Below is a small trained network, with its code and all its weights. Each question gives an input and a class and asks what happens when units are switched off, that is, made to give their printed mean instead of their output.

import numpy as np


def w(rows, s, z=0):
    codes = np.array(rows[::2]) - 128.0
    scale = np.full(codes.shape[1], s)
    scale[-1] = z or s
    return codes * scale


def f(y):
    return y / 2 * (1 + np.tanh(0.7978845608 * (y + 0.044715 * y**3)))


def log_softmax(a):
    a = a - a.max(-1, keepdims=True)
    return a - np.log(np.exp(a).sum(-1, keepdims=True))


def net(x, mask):
    res = np.array(x, float).reshape(1, 8) / 4 @ E
    y = f(res @ A[0][:, :-1].T + A[0][:, -1])
    res = res + np.where(mask, y, B[0][:, -1]) @ B[0][:, :-1]
    return log_softmax(res[-1] @ U[:, :-1].T + U[:, -1])


A, B = {}, {}
E = w([
[40,254,153,54,54],'x0',
[85,200,50,177,104],'x1',
[122,117,112,169,108],'x2',
[118,112,24,56,80],'x3',
[21,68,105,147,187],'x4',
[125,125,96,181,112],'x5',
[133,148,125,110,154],'x6',
[116,163,77,176,122],'x7',
],0.0065)
A[0] = w([
[103,123,103,73,181,40],'N0',
[157,127,144,136,122,14],'N1',
[139,74,151,73,40,29],'N2',
[255,109,90,134,140,60],'N3',
[107,113,73,113,201,196],'N4',
[194,146,145,156,137,44],'N5',
[69,90,136,120,123,246],'N6',
[126,51,105,87,233,223],'N7',
[149,186,135,156,121,126],'N8',
[134,164,163,164,41,249],'N9',
[173,152,134,114,178,55],'N10',
[112,150,70,77,114,127],'N11',
[203,119,84,122,174,22],'N12',
[87,81,99,89,112,246],'N13',
[147,91,63,97,128,197],'N14',
[96,146,167,91,164,93],'N15',
[121,86,163,181,216,248],'N16',
[128,75,120,237,151,255],'N17',
[114,119,187,175,206,239],'N18',
],0.01,0.003)
B[0] = w([
[91,58,178,217,89,139],'N0',
[56,177,157,167,107,118],'N1',
[137,123,139,78,144,154],'N2',
[77,87,104,255,28,196],'N3',
[78,53,44,36,124,184],'N4',
[28,119,178,202,152,142],'N5',
[157,98,67,130,147,195],'N6',
[115,83,45,116,163,255],'N7',
[156,144,133,164,157,142],'N8',
[240,191,164,68,209,187],'N9',
[111,136,197,154,128,130],'N10',
[140,92,74,59,101,166],'N11',
[94,107,118,170,104,156],'N12',
[153,71,25,106,96,198],'N13',
[90,36,80,129,78,184],'N14',
[99,115,193,175,181,152],'N15',
[236,167,89,66,178,251],'N16',
[187,149,44,118,217,249],'N17',
[215,182,138,110,207,227],'N18',
],0.0063,0.0071)
U = w([
[173,174,143,163,190,252],'0',
[187,162,79,86,163,185],'1',
[117,48,70,145,21,106],'2',
[118,52,66,137,130,9],'3',
[140,255,220,154,130,4],'4',
],0.008,0.0031)

Each question gives the input, the list of numbers given to net, and the class t.
The units are the neurons (one row each of A and B). Each row of codes is followed by its name. A weight is (code - 128) times the scale printed after its matrix; where a second scale follows, it is the last column's (A, B and U).
mask holds one flag per neuron, in row order. A switched-off neuron (its flag False) gives its mean, the last column of its row in B, instead of its output. The means were averaged over made-up inputs and are rounded, as every weight is.
A unit's drop is (log p(t) with every unit on - log p(t) with that unit switched off) / (log p(t) with every unit on - log p(t) with every unit switched off).
The circuit of an input: a set's keep is (log p(t) with only the set's units on - log p(t) with every unit switched off) / (log p(t) with every unit on - log p(t) with every unit switched off). Starting from the 12 units with the biggest drops (on a tie, the unit counted first), units are removed one at a time, each time the one whose removal leaves the highest keep (on an exact tie, the one counted first), for as long as the keep stays at least 0.8.
units of the circuit, in order: the units of the circuit, biggest drop first
k most important neurons: the k neurons with the biggest drops, biggest first
drop when u is switched off: that unit's drop, to one decimal
input [0,-2,3,-7,8,-4,-6,8], class 1: units of the circuit, in order	(N16 N17)
input [6,-3,1,0,-2,7,2,-7], class 4: units of the circuit, in order	(N7 N17 N4 N14)
input [-3,-5,8,3,-6,-7,-6,-6], class 2: units of the circuit, in order	(N3 N17)
input [-4,-2,4,7,-8,5,6,-4], class 2: most important neuron	(N3)
input [-8,2,6,-2,7,-5,6,-5], class 1: 3 most important neurons	(N16 N18 N17)
input [-6,1,7,-8,5,-1,-7,-7], class 1: 2 most important neurons	(N16 N17)
input [-8,8,2,-8,6,-5,-3,5], class 1: 3 most important neurons	(N16 N17 N4)
input [3,8,-5,-4,-1,6,-2,-5], class 4: drop when N7 is switched off	0.2
input [-7,1,5,-4,7,6,-7,6], class 1: drop when N16 is switched off	0.2
input [1,1,7,-4,-4,-6,-8,-3], class 4: drop when N13 is switched off	0.1
